Below are the code and all the weights of a small trained network. Each question names an input and a class and asks about switching units off, where a switched-off unit gives its printed mean instead of its output.

import numpy as np


def w(rows, s, z=0):
    codes = np.array(rows[::2]) - 128.0
    scale = np.full(codes.shape[1], s)
    scale[-1] = z or s
    return codes * scale


def f(y):
    return np.maximum(y, 0)


def log_softmax(a):
    a = a - a.max(-1, keepdims=True)
    return a - np.log(np.exp(a).sum(-1, keepdims=True))


def net(x, mask):
    res = np.array(x, float).reshape(1, 4) / 4 @ E
    y = f(res @ A[0][:, :-1].T + A[0][:, -1])
    res = res + np.where(mask, y, B[0][:, -1]) @ B[0][:, :-1]
    return log_softmax(res[-1] @ U[:, :-1].T + U[:, -1])


A, B = {}, {}
E = w([
[70,72,138,46,175,133,104],'x0',
[213,138,97,91,55,194,93],'x1',
[120,44,216,107,125,133,249],'x2',
[78,203,99,119,129,192,171],'x3',
],0.014)
A[0] = w([
[89,127,181,63,179,107,146,112],'N0',
[112,117,112,138,179,52,85,113],'N1',
[101,54,194,115,146,109,177,147],'N2',
[90,122,168,134,208,28,88,168],'N3',
[108,106,211,146,146,138,202,216],'N4',
[98,196,135,159,134,175,220,174],'N5',
[159,199,67,147,85,139,93,254],'N6',
[127,250,15,118,96,197,117,150],'N7',
[166,95,115,119,99,104,84,156],'N8',
[83,122,124,111,183,116,98,121],'N9',
],0.013,0.0041)
B[0] = w([
[65,75,109,52,71,114,181,201],'N0',
[121,119,62,191,181,98,85,179],'N1',
[121,44,160,147,80,91,200,233],'N2',
[127,83,54,186,163,57,81,211],'N3',
[194,92,186,120,111,92,171,232],'N4',
[185,162,192,76,248,90,152,207],'N5',
[144,241,129,118,96,178,121,226],'N6',
[57,212,103,153,162,238,171,254],'N7',
[163,163,84,77,88,134,84,178],'N8',
[63,151,118,73,154,71,139,176],'N9',
],0.011,0.02)
U = w([
[39,91,97,97,149,65,99,1],'0',
[171,164,117,63,41,149,43,197],'1',
[136,136,95,191,146,81,60,48],'2',
[58,225,99,117,129,254,109,45],'3',
[119,208,200,93,190,133,166,73],'4',
[117,65,195,102,69,108,179,227],'5',
],0.012,0.0021)

Each question gives the input, the list of numbers given to net, and the class t.
The units are the neurons (one row each of A and B). Each row of codes is followed by its name. A weight is (code - 128) times the scale printed after its matrix; where a second scale follows, it is the last column's (A, B and U).
mask holds one flag per neuron, in row order. A switched-off neuron (its flag False) gives its mean, the last column of its row in B, instead of its output. The means were averaged over made-up inputs and are rounded, as every weight is.
A unit's drop is (log p(t) with every unit on - log p(t) with that unit switched off) / (log p(t) with every unit on - log p(t) with every unit switched off).
The circuit of an input: a set's keep is (log p(t) with only the set's units on - log p(t) with every unit switched off) / (log p(t) with every unit on - log p(t) with every unit switched off). Starting from all 10 units, units are removed one at a time, each time the one whose removal leaves the highest keep (on an exact tie, the one counted first), for as long as the keep stays at least 0.8.
units of the circuit, in order: the units of the circuit, biggest drop first
most important unit: the unit with the biggest drop
top k neurons: the k neurons with the biggest drops, biggest first
drop when u is switched off: that unit's drop, to one decimal
input [7,-4,2,3], class 0: most important unit : N3
input [4,1,-2,-7], class 2: units of the circuit, in order : N0, N1
input [-5,2,1,0], class 3: top 2 neurons : N4, N2
input [5,-2,2,-5], class 0: top 4 neurons : N3, N1, N9, N6
input [0,-5,-3,1], class 0: top 4 neurons : N9, N6, N4, N8
input [-1,3,-2,-4], class 1: top 2 neurons : N7, N8
input [-8,-6,2,-4], class 5: top 2 neurons : N4, N7
input [1,-6,1,4], class 0: top 2 neurons : N3, N9
input [-8,-7,7,6], class 5: drop when N7 is switched off : 1.1
input [-2,-5,3,-1], class 5: drop when N7 is switched off : 0.0
input [-3,-5,-2,1], class 2: drop when N0 is switched off : 0.1
input [6,-3,-8,-6], class 2: top 2 neurons : N1, N3
